Below is a small trained network, with its code and all its weights. Each question gives an input and a class and asks what happens when units are switched off, that is, made to give their printed mean instead of their output.

import numpy as np


def w(rows, s, z=0):
    codes = np.array(rows[::2]) - 128.0
    scale = np.full(codes.shape[1], s)
    scale[-1] = z or s
    return codes * scale


def norm(h):
    return h / np.sqrt((h * h).mean(-1, keepdims=True) + 1e-5)


def f(y):
    return np.maximum(y, 0)


def log_softmax(a):
    a = a - a.max(-1, keepdims=True)
    return a - np.log(np.exp(a).sum(-1, keepdims=True))


def net(x, mask):
    res = np.array(x, float).reshape(1, 4) / 4 @ E
    u = 0
    for l in range(4):
        y = f(norm(res) @ A[l][:, :-1].T + A[l][:, -1])
        res = res + np.where(mask[u : u + 4], y, B[l][:, -1]) @ B[l][:, :-1]
        u += 4
    return log_softmax(norm(res)[-1] @ U[:, :-1].T + U[:, -1])


A, B = {}, {}
E = w([
[70,189,61,1],'x0',
[166,122,244,109],'x1',
[187,226,85,244],'x2',
[129,131,131,130],'x3',
],0.0039)
A[0] = w([
[144,9,182,115,32],'L0N1',
[71,42,194,134,2],'L0N2',
[2,6,136,224,196],'L0N3',
[154,203,162,72,62],'L0N4',
],0.0061,0.0029)
B[0] = w([
[47,99,170,113,196],'L0N1',
[54,101,103,208,176],'L0N2',
[10,253,74,242,253],'L0N3',
[51,194,167,197,159],'L0N4',
],0.0054,0.0041)
A[1] = w([
[89,96,173,92,86],'L1N1',
[88,135,94,3,251],'L1N2',
[106,107,30,150,175],'L1N3',
[145,165,144,95,82],'L1N4',
],0.007,0.0032)
B[1] = w([
[195,2,84,199,166],'L1N1',
[232,80,212,97,254],'L1N2',
[205,167,5,45,229],'L1N3',
[76,219,94,179,138],'L1N4',
],0.0048,0.0045)
A[2] = w([
[247,112,2,135,111],'L2N1',
[109,114,132,237,4],'L2N2',
[67,212,68,118,193],'L2N3',
[101,234,110,94,193],'L2N4',
],0.0045,0.002)
B[2] = w([
[253,128,78,50,231],'L2N1',
[189,46,139,71,190],'L2N2',
[48,160,125,95,253],'L2N3',
[37,153,160,185,231],'L2N4',
],0.0054,0.003)
A[3] = w([
[254,141,136,202,50],'L3N1',
[128,229,114,133,198],'L3N2',
[154,70,51,47,4],'L3N3',
[125,59,112,4,32],'L3N4',
],0.0049,0.0025)
B[3] = w([
[192,164,198,186,187],'L3N1',
[31,150,70,117,254],'L3N2',
[112,29,80,90,167],'L3N3',
[237,2,102,118,184],'L3N4',
],0.0042,0.0031)
U = w([
[2,230,118,195,252],'0',
[19,61,219,236,104],'1',
[202,74,69,9,98],'2',
[225,72,222,75,107],'3',
[111,230,33,218,103],'4',
[172,198,237,236,90],'5',
[191,244,23,23,35],'6',
],0.0063,0.0041)

Each question gives the input, the list of numbers given to net, and the class t.
The units are the neurons (one row each of A and B). Each row of codes is followed by its name. A weight is (code - 128) times the scale printed after its matrix; where a second scale follows, it is the last column's (A, B and U).
mask holds one flag per neuron, layer by layer. A switched-off neuron (its flag False) gives its mean, the last column of its row in B, instead of its output. The means were averaged over made-up inputs and are rounded, as every weight is.
A unit's drop is (log p(t) with every unit on - log p(t) with that unit switched off) / (log p(t) with every unit on - log p(t) with every unit switched off).
The circuit of an input: a set's keep is (log p(t) with only the set's units on - log p(t) with every unit switched off) / (log p(t) with every unit on - log p(t) with every unit switched off). Starting from the 12 units with the biggest drops (on a tie, the unit counted first), units are removed one at a time, each time the one whose removal leaves the highest keep (on an exact tie, the one counted first), for as long as the keep stays at least 0.8.
units of the circuit, in order: the units of the circuit, biggest drop first
k most important neurons: the k neurons with the biggest drops, biggest first
drop of u: that unit's drop, to one decimal
input [-2,-2,-7,8], class 0: most important neuron : [L0N3]
input [8,2,-1,4], class 3: units of the circuit, in order : [L1N2 L0N3]
input [-7,-4,-8,5], class 0: 2 most important neurons : [L0N3 L1N2]
input [6,1,-6,-8], class 3: units of the circuit, in order : [L1N2 L0N3]
input [-1,1,2,-8], class 5: 4 most important neurons : [L0N3 L1N3 L0N2 L3N1]
input [8,1,-2,-6], class 3: 2 most important neurons : [L1N2 L0N3]
input [6,6,0,-8], class 3: 3 most important neurons : [L0N3 L1N2 L1N1]
input [-1,1,2,6], class 5: 4 most important neurons : [L0N3 L1N3 L1N1 L3N1]
input [5,5,-4,-2], class 3: 2 most important neurons : [L1N2 L1N3]
input [6,1,0,-7], class 3: drop of L0N3 : 1.2
input [6,-5,0,-8], class 2: drop of L1N2 : 0.3
input [4,-7,0,-7], class 2: drop of L0N3 : 0.4
